Below is a small trained network, with its code and all its weights. Each question gives an input and a class and asks what happens when units are switched off, that is, made to give their printed mean instead of their output.

import numpy as np


def w(rows, s, z=0):
    codes = np.array(rows[::2]) - 128.0
    scale = np.full(codes.shape[1], s)
    scale[-1] = z or s
    return codes * scale


def norm(h):
    return h / np.sqrt((h * h).mean(-1, keepdims=True) + 1e-5)


def f(y):
    return np.maximum(y, 0)


def log_softmax(a):
    a = a - a.max(-1, keepdims=True)
    return a - np.log(np.exp(a).sum(-1, keepdims=True))


def net(x, mask):
    res = np.array(x, float).reshape(1, 6) / 4 @ E
    u = 0
    for l in range(3):
        y = f(norm(res) @ A[l][:, :-1].T + A[l][:, -1])
        res = res + np.where(mask[u : u + 7], y, B[l][:, -1]) @ B[l][:, :-1]
        u += 7
    return log_softmax(norm(res)[-1] @ U[:, :-1].T + U[:, -1])


A, B = {}, {}
E = w([
[129,130,126,129,129,127],'x0',
[47,155,194,176,115,112],'x1',
[154,255,114,87,93,138],'x2',
[232,149,187,173,144,89],'x3',
[129,126,135,124,128,128],'x4',
[146,115,123,192,79,225],'x5',
],0.0057)
A[0] = w([
[74,106,149,179,137,129,132],'L0N0',
[77,88,22,146,178,188,205],'L0N1',
[56,7,16,217,163,80,4],'L0N2',
[177,194,162,128,177,117,112],'L0N3',
[116,133,104,108,3,133,193],'L0N4',
[174,86,146,71,192,197,80],'L0N5',
[171,41,176,39,130,87,197],'L0N6',
],0.0048,0.0033)
B[0] = w([
[59,255,141,151,134,148,176],'L0N0',
[133,56,180,17,86,89,253],'L0N1',
[152,110,177,125,162,141,194],'L0N2',
[58,121,179,64,139,143,182],'L0N3',
[106,171,164,42,139,181,223],'L0N4',
[182,103,155,106,78,116,157],'L0N5',
[103,176,54,129,159,132,212],'L0N6',
],0.0063,0.0038)
A[1] = w([
[243,155,169,202,157,81,157],'L1N0',
[84,22,122,168,173,114,24],'L1N1',
[138,73,140,171,157,138,73],'L1N2',
[130,123,224,108,59,93,175],'L1N3',
[219,133,1,77,120,130,53],'L1N4',
[147,80,105,123,187,148,72],'L1N5',
[138,80,160,161,33,242,5],'L1N6',
],0.0089,0.0023)
B[1] = w([
[2,69,92,26,103,186,237],'L1N0',
[184,197,198,102,97,120,198],'L1N1',
[148,225,187,88,129,177,163],'L1N2',
[138,103,42,156,115,164,240],'L1N3',
[187,66,147,188,90,92,254],'L1N4',
[102,154,173,172,108,84,171],'L1N5',
[171,139,65,194,254,172,229],'L1N6',
],0.0082,0.0044)
A[2] = w([
[104,83,184,134,162,138,242],'L2N0',
[23,159,133,248,89,118,66],'L2N1',
[118,142,113,137,170,25,57],'L2N2',
[152,161,91,96,98,167,226],'L2N3',
[151,191,151,127,126,155,223],'L2N4',
[77,111,118,63,205,63,254],'L2N5',
[64,173,125,138,153,96,187],'L2N6',
],0.011,0.0022)
B[2] = w([
[76,238,102,101,62,48,199],'L2N0',
[207,1,84,101,102,71,201],'L2N1',
[200,152,98,190,244,224,168],'L2N2',
[65,140,176,166,143,80,251],'L2N3',
[151,133,172,132,138,29,205],'L2N4',
[100,135,123,186,133,182,255],'L2N5',
[243,84,130,117,118,155,212],'L2N6',
],0.0077,0.0061)
U = w([
[171,121,77,193,233,214,179],'0',
[203,9,98,130,78,63,253],'1',
[33,85,99,65,90,189,38],'2',
[155,209,199,139,98,53,34],'3',
],0.012,0.0021)

Each question gives the input, the list of numbers given to net, and the class t.
The units are the neurons (one row each of A and B). Each row of codes is followed by its name. A weight is (code - 128) times the scale printed after its matrix; where a second scale follows, it is the last column's (A, B and U).
mask holds one flag per neuron, layer by layer. A switched-off neuron (its flag False) gives its mean, the last column of its row in B, instead of its output. The means were averaged over made-up inputs and are rounded, as every weight is.
A unit's drop is (log p(t) with every unit on - log p(t) with that unit switched off) / (log p(t) with every unit on - log p(t) with every unit switched off).
The circuit of an input: a set's keep is (log p(t) with only the set's units on - log p(t) with every unit switched off) / (log p(t) with every unit on - log p(t) with every unit switched off). Starting from the 12 units with the biggest drops (on a tie, the unit counted first), units are removed one at a time, each time the one whose removal leaves the highest keep (on an exact tie, the one counted first), for as long as the keep stays at least 0.8.
circuit, biggest first: the units of the circuit, biggest drop first
most important unit: the unit with the biggest drop
k most important neurons: the k neurons with the biggest drops, biggest first
top k neurons in layer l: the k neurons of layer l with the biggest drops, biggest first
input [-3,6,-1,4,6,-8], class 0: circuit, biggest first => (L2N2)
input [0,2,-4,-4,-5,-5], class 0: circuit, biggest first => (L1N0 L2N2)
input [-4,6,-7,2,-8,-5], class 3: 3 most important neurons => (L1N1 L2N0 L1N2)
input [4,-3,-8,-6,8,-6], class 3: circuit, biggest first => (L1N1 L2N0 L1N0)
input [8,-7,4,-6,1,-7], class 0: top 3 neurons in layer 2 => (L2N2 L2N5 L2N1)
input [-4,-4,5,7,-5,6], class 2: 3 most important neurons => (L1N0 L2N2 L2N6)
input [6,8,-6,-4,-4,-6], class 1: top 2 neurons in layer 1 => (L1N6 L1N0)
input [3,-5,1,-5,4,-7], class 0: circuit, biggest first => (L1N0 L2N5)
input [-7,3,-5,3,4,1], class 3: 2 most important neurons => (L1N2 L1N1)
input [-6,8,-6,-5,-3,-5], class 1: 3 most important neurons => (L2N1 L0N0 L1N0)
input [5,1,-5,-4,-1,1], class 3: top 2 neurons in layer 1 => (L1N1 L1N0)
input [1,1,0,-6,8,6], class 0: 3 most important neurons => (L1N6 L1N0 L0N3)
input [-4,-1,-7,0,0,-6], class 3: circuit, biggest first => (L1N1 L2N0)
input [-1,6,0,6,7,-1], class 1: 2 most important neurons => (L2N1 L0N3)
input [4,1,1,-1,2,-1], class 0: most important unit => L1N1
input [8,3,7,7,1,-6], class 2: top 4 neurons in layer 1 => (L1N0 L1N6 L1N1 L1N3)
input [-8,8,5,-6,-8,8], class 0: top 3 neurons in layer 0 => (L0N4 L0N6 L0N3)
input [-2,-3,5,8,0,-7], class 2: top 2 neurons in layer 0 => (L0N0 L0N4)
input [-2,8,1,-8,-2,1], class 1: 3 most important neurons => (L2N1 L1N0 L2N6)
input [-8,-4,4,6,-7,1], class 2: circuit, biggest first => (L1N0)
input [4,5,-6,-2,4,-5], class 3: top 2 neurons in layer 1 => (L1N1 L1N6)
input [-3,4,1,5,7,-4], class 2: 3 most important neurons => (L1N0 L1N6 L0N4)
input [6,-6,8,1,5,7], class 3: 3 most important neurons => (L2N4 L1N3 L0N4)
